Below is a small trained network, with its code and all its weights. Each question gives an input and a class and asks what happens when units are switched off, that is, made to give their printed mean instead of their output.

import numpy as np


def w(rows, s, z=0):
    codes = np.array(rows[::2]) - 128.0
    scale = np.full(codes.shape[1], s)
    scale[-1] = z or s
    return codes * scale


def norm(h):
    return h / np.sqrt((h * h).mean(-1, keepdims=True) + 1e-5)


def f(y):
    return np.maximum(y, 0)


def log_softmax(a):
    a = a - a.max(-1, keepdims=True)
    return a - np.log(np.exp(a).sum(-1, keepdims=True))


def net(x, mask):
    res = np.array(x, float).reshape(1, 5) / 4 @ E
    u = 0
    for l in range(3):
        y = f(norm(res) @ A[l][:, :-1].T + A[l][:, -1])
        res = res + np.where(mask[u : u + 3], y, B[l][:, -1]) @ B[l][:, :-1]
        u += 3
    return log_softmax(norm(res)[-1] @ U[:, :-1].T + U[:, -1])


A, B = {}, {}
E = w([
[106,32,107,92,102,79,78,167,242,143,134],'x0',
[104,37,229,130,102,136,30,79,127,17,62],'x1',
[128,107,174,118,66,75,121,125,156,146,113],'x2',
[227,153,29,185,221,150,96,231,184,92,3],'x3',
[118,177,174,126,4,61,107,163,198,185,57],'x4',
],0.0063)
A[0] = w([
[226,245,179,19,129,183,168,57,55,12,142,2],'0.n1',
[199,182,148,141,118,252,143,173,128,118,85,109],'0.n2',
[32,158,142,86,136,87,171,103,52,139,139,178],'0.n3',
],0.0041,0.0054)
B[0] = w([
[34,177,136,119,182,232,170,46,40,82,28,169],'0.n1',
[110,39,138,129,65,142,149,84,147,195,117,193],'0.n2',
[131,114,107,1,58,180,148,145,82,109,133,253],'0.n3',
],0.0069,0.0037)
A[1] = w([
[163,91,60,237,199,117,93,175,121,167,124,35],'1.n1',
[145,38,133,180,186,155,1,110,136,51,77,5],'1.n2',
[114,181,164,133,146,138,88,54,55,98,134,111],'1.n3',
],0.0076,0.0029)
B[1] = w([
[141,103,110,164,193,61,142,98,190,145,173,208],'1.n1',
[154,49,201,79,139,214,19,188,110,44,78,253],'1.n2',
[107,86,154,244,160,131,152,136,139,107,95,199],'1.n3',
],0.011,0.0066)
A[2] = w([
[110,164,109,183,146,137,127,2,72,81,124,6],'2.n1',
[138,138,135,113,145,142,43,207,137,30,141,49],'2.n2',
[64,92,177,107,72,61,124,138,129,95,219,1],'2.n3',
],0.0081,0.0048)
B[2] = w([
[82,142,206,151,161,128,227,64,61,116,128,188],'2.n1',
[199,97,133,163,159,226,67,170,184,120,114,254],'2.n2',
[102,133,168,8,78,52,80,96,195,111,186,206],'2.n3',
],0.013,0.0051)
U = w([
[235,129,24,224,225,46,180,189,226,175,147,120],'0',
[100,115,136,188,39,130,39,116,86,48,63,1],'1',
[78,150,217,211,189,205,231,54,18,70,107,228],'2',
[65,82,193,25,2,44,94,47,184,135,217,170],'3',
[217,20,176,153,195,252,9,219,188,27,57,230],'4',
[184,200,178,190,14,41,91,199,195,193,20,73],'5',
[179,212,48,95,109,194,200,182,62,207,205,79],'6',
],0.0097,0.0058)

Each question gives the input, the list of numbers given to net, and the class t.
The units are the neurons (one row each of A and B). Each row of codes is followed by its name. A weight is (code - 128) times the scale printed after its matrix; where a second scale follows, it is the last column's (A, B and U).
mask holds one flag per neuron, layer by layer. A switched-off neuron (its flag False) gives its mean, the last column of its row in B, instead of its output. The means were averaged over made-up inputs and are rounded, as every weight is.
A unit's drop is (log p(t) with every unit on - log p(t) with that unit switched off) / (log p(t) with every unit on - log p(t) with every unit switched off).
The circuit of an input: a set's keep is (log p(t) with only the set's units on - log p(t) with every unit switched off) / (log p(t) with every unit on - log p(t) with every unit switched off). Starting from all 9 units, units are removed one at a time, each time the one whose removal leaves the highest keep (on an exact tie, the one counted first), for as long as the keep stays at least 0.8.
units of the circuit, in order: the units of the circuit, biggest drop first
k most important neurons: the k neurons with the biggest drops, biggest first
top k neurons in layer l: the k neurons of layer l with the biggest drops, biggest first
drop of u: that unit's drop, to one decimal
input [6,0,-5,-1,4], class 3: units of the circuit, in order -> 1.n2
input [2,-6,2,0,1], class 0: 2 most important neurons -> 1.n2, 2.n3
input [-4,-1,-4,5,7], class 5: 2 most important neurons -> 1.n2, 0.n2
input [4,-4,-2,-3,-6], class 3: units of the circuit, in order -> 1.n2, 2.n2
input [-7,4,7,-3,5], class 2: units of the circuit, in order -> 1.n3, 1.n2
input [8,-4,5,5,5], class 0: 2 most important neurons -> 1.n2, 0.n3
input [-1,-7,1,-5,-6], class 6: units of the circuit, in order -> 0.n3, 1.n2
input [-5,4,-1,-6,4], class 2: 3 most important neurons -> 1.n3, 2.n1, 0.n1
input [-3,-8,2,3,4], class 0: 2 most important neurons -> 0.n3, 1.n2
input [0,-7,1,-1,-7], class 6: units of the circuit, in order -> 1.n2, 1.n3
input [1,0,2,2,3], class 5: 2 most important neurons -> 1.n2, 2.n2
input [7,-3,6,2,3], class 5: top 2 neurons in layer 1 -> 1.n2, 1.n1
input [-5,-4,-2,5,8], class 5: 3 most important neurons -> 0.n2, 2.n2, 1.n3
input [-1,-5,0,1,-6], class 0: units of the circuit, in order -> 1.n2
input [-6,0,-3,5,-4], class 2: 2 most important neurons -> 0.n1, 2.n1
input [5,-4,-2,1,7], class 5: 2 most important neurons -> 1.n2, 1.n1
input [-3,-2,8,1,-2], class 2: 2 most important neurons -> 1.n2, 0.n1
input [-5,1,0,3,6], class 5: 2 most important neurons -> 1.n2, 2.n2
input [-7,-5,-3,4,0], class 2: top 2 neurons in layer 2 -> 2.n1, 2.n2
input [-8,6,8,-1,5], class 2: top neuron in layer 1 -> 1.n2
input [-6,-4,4,4,0], class 0: 2 most important neurons -> 1.n2, 0.n3
input [3,-6,-4,-4,-4], class 6: top 2 neurons in layer 1 -> 1.n2, 1.n1
input [-1,-2,5,-2,-2], class 3: drop of 1.n2 -> 0.7
input [-6,0,5,4,0], class 2: drop of 0.n3 -> 0.0
input [7,2,-2,-6,-7], class 3: drop of 1.n2 -> 0.3
